Below is a small trained network, with its code and all its weights. Each question gives an input and a class and asks what happens when units are switched off, that is, made to give their printed mean instead of their output.

import numpy as np


def w(rows, s, z=0):
    codes = np.array(rows[::2]) - 128.0
    scale = np.full(codes.shape[1], s)
    scale[-1] = z or s
    return codes * scale


def f(y):
    return y / 2 * (1 + np.tanh(0.7978845608 * (y + 0.044715 * y**3)))


def log_softmax(a):
    a = a - a.max(-1, keepdims=True)
    return a - np.log(np.exp(a).sum(-1, keepdims=True))


def net(x, mask):
    res = np.array(x, float).reshape(1, 4) / 4 @ E
    y = f(res @ A[0][:, :-1].T + A[0][:, -1])
    res = res + np.where(mask, y, B[0][:, -1]) @ B[0][:, :-1]
    return log_softmax(res[-1] @ U[:, :-1].T + U[:, -1])


A, B = {}, {}
E = w([
[143,133,166,220,37,226,171,75],'x0',
[201,19,112,166,121,88,123,106],'x1',
[118,146,89,143,72,103,94,214],'x2',
[109,183,167,113,160,91,7,134],'x3',
],0.012)
A[0] = w([
[108,208,103,163,143,188,44,202,209],'N0',
[111,156,217,171,117,217,124,113,197],'N1',
[152,173,185,128,118,128,4,134,138],'N2',
[76,252,123,112,225,179,94,75,175],'N3',
[176,89,161,182,167,193,141,107,186],'N4',
[109,202,97,192,18,169,159,216,252],'N5',
[84,1,43,128,124,69,53,101,123],'N6',
[137,148,179,133,97,114,162,125,80],'N7',
[148,159,121,94,105,67,137,107,90],'N8',
[111,147,251,81,208,79,92,51,94],'N9',
[101,150,139,167,139,135,11,132,118],'N10',
[217,54,165,226,168,168,160,46,229],'N11',
[164,99,43,153,175,84,203,227,222],'N12',
[38,85,92,85,226,89,131,118,154],'N13',
[88,191,127,73,159,157,136,140,65],'N14',
[130,30,121,96,212,87,215,65,200],'N15',
[173,214,208,120,199,219,195,153,151],'N16',
],0.0076,0.0027)
B[0] = w([
[142,121,126,117,167,135,132,206,204],'N0',
[157,117,96,140,143,139,113,160,206],'N1',
[89,198,115,149,144,161,255,201,202],'N2',
[187,109,98,118,154,108,26,102,216],'N3',
[139,104,51,137,183,83,106,178,189],'N4',
[187,103,153,116,153,137,108,117,237],'N5',
[77,126,34,117,102,85,112,115,200],'N6',
[101,140,146,134,77,134,93,168,137],'N7',
[114,149,151,150,122,93,131,101,138],'N8',
[187,145,191,106,101,195,175,157,199],'N9',
[92,196,125,177,151,157,157,170,187],'N10',
[112,89,112,183,129,64,129,109,249],'N11',
[174,95,114,82,163,140,92,111,203],'N12',
[172,85,144,94,136,131,148,63,212],'N13',
[110,126,114,164,138,133,101,110,171],'N14',
[86,84,104,148,175,101,126,129,208],'N15',
[110,115,79,135,160,57,107,198,180],'N16',
],0.0099,0.012)
U = w([
[192,46,83,142,100,85,81,93,253],'0',
[192,149,254,121,104,232,170,173,134],'1',
[36,130,82,186,134,72,156,185,50],'2',
[56,170,152,107,57,152,172,56,55],'3',
],0.0086,0.0019)

Each question gives the input, the list of numbers given to net, and the class t.
The units are the neurons (one row each of A and B). Each row of codes is followed by its name. A weight is (code - 128) times the scale printed after its matrix; where a second scale follows, it is the last column's (A, B and U).
mask holds one flag per neuron, in row order. A switched-off neuron (its flag False) gives its mean, the last column of its row in B, instead of its output. The means were averaged over made-up inputs and are rounded, as every weight is.
A unit's drop is (log p(t) with every unit on - log p(t) with that unit switched off) / (log p(t) with every unit on - log p(t) with every unit switched off).
The circuit of an input: a set's keep is (log p(t) with only the set's units on - log p(t) with every unit switched off) / (log p(t) with every unit on - log p(t) with every unit switched off). Starting from the 12 units with the biggest drops (on a tie, the unit counted first), units are removed one at a time, each time the one whose removal leaves the highest keep (on an exact tie, the one counted first), for as long as the keep stays at least 0.8.
units of the circuit, in order: the units of the circuit, biggest drop first
most important unit: the unit with the biggest drop
k most important neurons: the k neurons with the biggest drops, biggest first
drop when u is switched off: that unit's drop, to one decimal
input [4,-8,8,-4], class 1: most important unit => N5
input [-6,6,4,4], class 2: units of the circuit, in order => [N2; N3]
input [8,1,-8,-2], class 2: units of the circuit, in order => [N3; N16]
input [7,-8,-4,-5], class 0: 2 most important neurons => [N5; N2]
input [4,-5,-3,-4], class 0: 2 most important neurons => [N2; N10]
input [-5,3,1,7], class 2: 2 most important neurons => [N6; N5]
input [5,1,-2,6], class 1: 3 most important neurons => [N6; N15; N9]
input [-4,-7,4,-1], class 0: units of the circuit, in order => [N3; N2]
input [0,-7,0,4], class 1: 3 most important neurons => [N9; N11; N6]
input [-5,0,-6,2], class 1: 2 most important neurons => [N9; N11]
input [-5,2,1,6], class 2: 4 most important neurons => [N6; N5; N2; N10]
input [-4,5,-1,8], class 2: 2 most important neurons => [N6; N5]
input [7,-5,-7,-7], class 2: drop when N16 is switched off => 0.5
input [5,1,-7,-5], class 2: drop when N9 is switched off => 0.0
input [1,-6,-1,8], class 1: units of the circuit, in order => [N9]
input [-6,-8,-5,6], class 1: drop when N9 is switched off => 0.6
input [4,-1,-8,-3], class 2: drop when N3 is switched off => 0.1
